Here is a tiny trained network, its code and every weight. The questions are about switching its units off for an input and a class, where a switched-off unit gives its printed mean instead of its output.

import numpy as np


def w(rows, s, z=0):
    codes = np.array(rows[::2]) - 128.0
    scale = np.full(codes.shape[1], s)
    scale[-1] = z or s
    return codes * scale


def f(y):
    return np.maximum(y, 0)


def log_softmax(a):
    a = a - a.max(-1, keepdims=True)
    return a - np.log(np.exp(a).sum(-1, keepdims=True))


def net(x, mask):
    res = np.array(x, float).reshape(1, 4) / 4 @ E
    y = f(res @ A[0][:, :-1].T + A[0][:, -1])
    res = res + np.where(mask, y, B[0][:, -1]) @ B[0][:, :-1]
    return log_softmax(res[-1] @ U[:, :-1].T + U[:, -1])


A, B = {}, {}
E = w([
[136,129,95,102,249,80,111,68,95,197,95],'x0',
[94,149,69,224,138,235,139,38,126,76,114],'x1',
[127,127,66,5,214,185,225,67,126,150,243],'x2',
[44,161,132,254,135,23,232,94,219,92,194],'x3',
],0.0067)
A[0] = w([
[169,137,149,62,106,110,37,205,104,143,70,175],'neuron 1',
[98,144,114,215,169,83,194,63,144,123,160,76],'neuron 2',
[138,116,143,56,78,142,153,187,139,128,173,105],'neuron 3',
[108,119,150,253,84,68,110,157,138,119,98,137],'neuron 4',
[129,144,132,115,95,95,149,166,145,122,143,181],'neuron 5',
[136,120,147,151,58,187,84,185,115,102,92,252],'neuron 6',
[137,118,129,134,130,44,91,154,137,135,94,143],'neuron 7',
[132,134,102,83,166,144,158,75,134,132,139,177],'neuron 8',
[142,127,111,169,167,197,54,72,94,143,63,236],'neuron 9',
[139,124,144,140,125,37,106,150,127,138,93,125],'neuron 10',
[130,137,118,48,192,108,130,124,107,139,126,106],'neuron 11',
[137,108,130,53,195,121,128,93,110,148,135,133],'neuron 12',
],0.013,0.0021)
B[0] = w([
[152,57,115,108,145,140,14,63,146,200,125,234],'neuron 1',
[42,57,94,187,173,113,135,59,180,161,87,243],'neuron 2',
[82,106,142,168,121,216,171,150,149,34,193,181],'neuron 3',
[202,253,136,203,97,91,113,173,148,95,150,250],'neuron 4',
[102,121,133,123,180,206,129,136,99,120,170,167],'neuron 5',
[193,110,89,130,74,126,41,102,163,186,106,216],'neuron 6',
[128,197,154,153,162,151,138,157,53,168,183,184],'neuron 7',
[133,120,164,55,117,137,104,181,85,160,158,195],'neuron 8',
[125,55,129,161,119,160,219,50,91,70,93,208],'neuron 9',
[122,179,157,112,150,81,138,175,87,126,183,188],'neuron 10',
[168,134,105,113,59,124,64,134,141,164,133,194],'neuron 11',
[146,163,114,105,43,147,54,148,137,152,113,203],'neuron 12',
],0.014,0.015)
U = w([
[72,107,73,83,140,81,116,108,146,184,96,9],'0',
[160,204,131,88,82,128,66,241,135,147,201,251],'1',
[154,118,152,62,172,102,141,151,118,94,88,22],'2',
[111,188,162,150,203,62,162,168,82,118,155,91],'3',
[200,45,82,56,70,165,56,58,110,163,74,130],'4',
[127,148,60,205,84,128,176,83,203,29,92,134],'5',
[96,93,151,50,113,211,238,169,40,1,154,120],'6',
[49,30,112,138,219,153,153,51,157,112,131,218],'7',
],0.0069,0.0023)

Each question gives the input, the list of numbers given to net, and the class t.
The units are the neurons (one row each of A and B). Each row of codes is followed by its name. A weight is (code - 128) times the scale printed after its matrix; where a second scale follows, it is the last column's (A, B and U).
mask holds one flag per neuron, in row order. A switched-off neuron (its flag False) gives its mean, the last column of its row in B, instead of its output. The means were averaged over made-up inputs and are rounded, as every weight is.
A unit's drop is (log p(t) with every unit on - log p(t) with that unit switched off) / (log p(t) with every unit on - log p(t) with every unit switched off).
The circuit of an input: a set's keep is (log p(t) with only the set's units on - log p(t) with every unit switched off) / (log p(t) with every unit on - log p(t) with every unit switched off). Starting from all 12 units, units are removed one at a time, each time the one whose removal leaves the highest keep (on an exact tie, the one counted first), for as long as the keep stays at least 0.8.
units of the circuit, in order: the units of the circuit, biggest drop first
unit that matters most: the unit with the biggest drop
k most important neurons: the k neurons with the biggest drops, biggest first
drop of u: that unit's drop, to one decimal
input [3,3,8,5], class 0: unit that matters most => neuron 2
input [8,4,-4,5], class 5: units of the circuit, in order => (neuron 4; neuron 2)
input [-3,5,6,-2], class 6: 2 most important neurons => (neuron 1; neuron 6)
input [-8,7,7,-7], class 6: 2 most important neurons => (neuron 1; neuron 3)
input [3,-3,0,3], class 3: units of the circuit, in order => (neuron 6; neuron 1)
input [1,-6,2,7], class 3: units of the circuit, in order => (neuron 1; neuron 6)
input [-5,6,4,5], class 7: 2 most important neurons => (neuron 2; neuron 4)
input [-2,4,3,1], class 7: units of the circuit, in order => (neuron 4; neuron 6)
input [-6,2,-8,7], class 1: 2 most important neurons => (neuron 4; neuron 9)
input [4,-8,0,-1], class 1: 2 most important neurons => (neuron 2; neuron 10)
input [0,6,0,1], class 7: 2 most important neurons => (neuron 4; neuron 12)
input [-7,8,8,-7], class 6: 2 most important neurons => (neuron 1; neuron 3)
input [-7,2,6,3], class 7: 2 most important neurons => (neuron 4; neuron 2)
input [-8,-6,6,0], class 6: most important neuron => (neuron 3)
input [6,-7,1,-1], class 1: 4 most important neurons => (neuron 2; neuron 9; neuron 10; neuron 7)
input [-1,-6,0,4], class 3: drop of neuron 8 => 0.1
input [-8,-1,1,2], class 5: drop of neuron 8 => 1.2
input [1,8,2,8], class 7: drop of neuron 2 => 1.8
